Below is a small trained network, with its code and all its weights. Each question gives an input and a target symbol and asks what happens when units are switched off, that is, made to give their printed mean instead of their output.

import numpy as np


def w(rows, s, z=0):
    codes = np.array(rows[::2]) - 128.0
    scale = np.full(codes.shape[1], s)
    scale[-1] = z or s
    return codes * scale


def f(y):
    return np.maximum(y, 0)


def softmax(a):
    e = np.exp(a - a.max(-1, keepdims=True))
    return e / e.sum(-1, keepdims=True)


def log_softmax(a):
    a = a - a.max(-1, keepdims=True)
    return a - np.log(np.exp(a).sum(-1, keepdims=True))


def net(x, mask):
    ids = ['αγζηθξφ'.index(c) for c in x.split()]
    T = len(ids)
    res = E[ids] + P[:T]
    r = res
    for j in range(3):
        rows = slice(3 * j, 3 * j + 3)
        q, k, v = (r @ M[0][rows].T for M in (Q, K, V))
        z = softmax(np.where(np.tri(T) > 0, q @ k.T / 3**0.5, -1e9)) @ v
        o = O[0][rows]
        res = res + np.where(mask[j], z, o[:, -1]) @ o[:, :-1]
    y = f(res @ A[0][:, :-1].T + A[0][:, -1])
    res = res + np.where(mask[3:7], y, B[0][:, -1]) @ B[0][:, :-1]
    return log_softmax(res[-1] @ U[:, :-1].T + U[:, -1])


Q, K, V, O, A, B = {}, {}, {}, {}, {}, {}
E = w([
[105,243,4,184,88],'α',
[111,122,73,64,110],'γ',
[21,86,106,136,124],'ζ',
[53,161,146,90,97],'η',
[69,113,105,143,48],'θ',
[60,157,157,163,133],'ξ',
[94,103,97,153,131],'φ',
],0.014)
P = w([
[254,164,119,168,95],'0',
[176,139,66,85,189],'1',
[152,142,83,87,180],'2',
[152,137,91,89,185],'3',
[141,138,101,96,144],'4',
[120,142,103,93,148],'5',
[94,143,105,96,135],'6',
[76,151,116,105,142],'7',
[64,155,128,105,131],'8',
[46,158,136,105,132],'9',
[37,161,144,99,123],'10',
],0.0074)
Q[0] = w([
[199,68,182,138,148],'H1',
[150,69,146,85,114],'H1',
[255,95,216,176,159],'H1',
[254,115,192,114,196],'H2',
[21,155,81,106,110],'H2',
[78,80,132,118,94],'H2',
[130,173,180,131,113],'H3',
[177,187,138,173,179],'H3',
[126,141,25,111,115],'H3',
],0.047)
K[0] = w([
[59,80,198,66,130],'H1',
[77,95,170,142,129],'H1',
[72,72,141,2,176],'H1',
[82,171,73,74,150],'H2',
[212,123,145,246,35],'H2',
[197,129,171,154,99],'H2',
[171,174,92,127,137],'H3',
[238,107,78,130,135],'H3',
[129,82,233,134,92],'H3',
],0.038)
V[0] = w([
[146,107,85,2,81],'H1',
[106,5,45,186,132],'H1',
[26,136,96,86,170],'H1',
[49,165,150,118,45],'H2',
[161,107,96,87,96],'H2',
[184,71,203,131,77],'H2',
[128,213,150,86,130],'H3',
[144,153,115,201,136],'H3',
[99,138,104,144,171],'H3',
],0.024)
O[0] = w([
[242,182,184,93,139,102],'H1',
[55,219,145,84,24,187],'H1',
[158,46,102,18,80,136],'H1',
[184,38,185,199,33,254],'H2',
[175,188,151,150,80,159],'H2',
[86,160,159,252,166,116],'H2',
[165,61,130,181,244,103],'H3',
[46,114,92,187,88,71],'H3',
[99,130,171,131,124,213],'H3',
],0.014,0.0082)
A[0] = w([
[176,58,101,145,95,2],'N1',
[69,152,102,143,81,75],'N2',
[176,165,44,211,196,65],'N3',
[148,67,2,115,117,27],'N4',
],0.01,0.0049)
B[0] = w([
[104,193,92,66,234,214],'N1',
[192,108,167,114,254,252],'N2',
[68,158,160,31,31,163],'N3',
[158,157,111,238,86,176],'N4',
],0.0081,0.018)
U = w([
[194,107,18,208,101,189],'α',
[210,137,109,180,119,2],'γ',
[124,43,132,137,68,212],'ζ',
[208,46,124,181,193,91],'η',
[166,89,163,252,95,78],'θ',
[108,27,104,230,141,123],'ξ',
[114,134,87,182,175,110],'φ',
],0.0038)

Each question gives the input, a string of symbols that net reads in full, and the target symbol t.
The units are the heads (3 rows each of Q, K, V and O) and the neurons (one row each of A and B). Each row of codes is followed by its name. A weight is (code - 128) times the scale printed after its matrix; where a second scale follows, it is the last column's (O, A, B and U).
mask holds one flag per unit, heads first, then neurons. A switched-off unit (its flag False) gives its mean, the last column of its rows in O or B, instead of its output. The means were averaged over made-up inputs and are rounded, as every weight is.
A unit's drop is (log p(t) with every unit on - log p(t) with that unit switched off) / (log p(t) with every unit on - log p(t) with every unit switched off).
The circuit of an input: a set's keep is (log p(t) with only the set's units on - log p(t) with every unit switched off) / (log p(t) with every unit on - log p(t) with every unit switched off). Starting from all 7 units, units are removed one at a time, each time the one whose removal leaves the highest keep (on an exact tie, the one counted first), for as long as the keep stays at least 0.8.
circuit, biggest first: the units of the circuit, biggest drop first
most important unit: the unit with the biggest drop
top k neurons: the k neurons with the biggest drops, biggest first
heads that matter: for each layer, one digit per head in row order, 1 if its drop is at least 0.15 and else 0, layers parted by /
drop of u: that unit's drop, to one decimal
input η η γ α γ α η φ θ, target η: most important unit : H3
input γ θ ξ γ φ ζ ζ ξ, target γ: circuit, biggest first : (H1, H2)
input θ η ζ γ φ η η η ξ, target θ: circuit, biggest first : (H2, H1)
input γ θ ζ θ ζ ζ θ, target γ: heads that matter : 110
input η θ φ ζ ζ ζ ζ γ ξ ζ θ, target η: heads that matter : 100
input η ζ φ γ, target η: heads that matter : 110
input α ζ ξ θ α γ, target α: circuit, biggest first : (H2, N4, N2, H1)
input ζ θ ζ, target ζ: heads that matter : 100
input η φ ζ ξ γ ζ γ φ θ ζ, target η: heads that matter : 100
input α α θ α φ α, target α: heads that matter : 010
input η ζ ζ φ ζ ξ, target η: heads that matter : 110
input φ ζ ζ ξ φ φ ζ φ, target φ: heads that matter : 110
input ζ θ γ ζ ξ, target ζ: circuit, biggest first : (H1, H2)
input γ ζ ξ ζ ξ θ φ η φ α, target α: most important unit : H1
input ζ φ ζ ζ ζ γ, target ζ: top 2 neurons : (N1, N4)
input θ φ φ ζ θ, target θ: drop of H2 : 0.4
input ξ ζ θ φ γ ζ ζ η ζ η, target ξ: drop of H2 : 0.1
input θ φ θ ζ φ γ η, target θ: drop of H1 : 0.5
input ζ η φ ξ φ ξ, target ζ: top 2 neurons : (N1, N4)
input φ γ ξ η θ, target φ: circuit, biggest first : (H2)
input γ ζ ζ ζ η φ ζ η, target γ: top 2 neurons : (N3, N2)
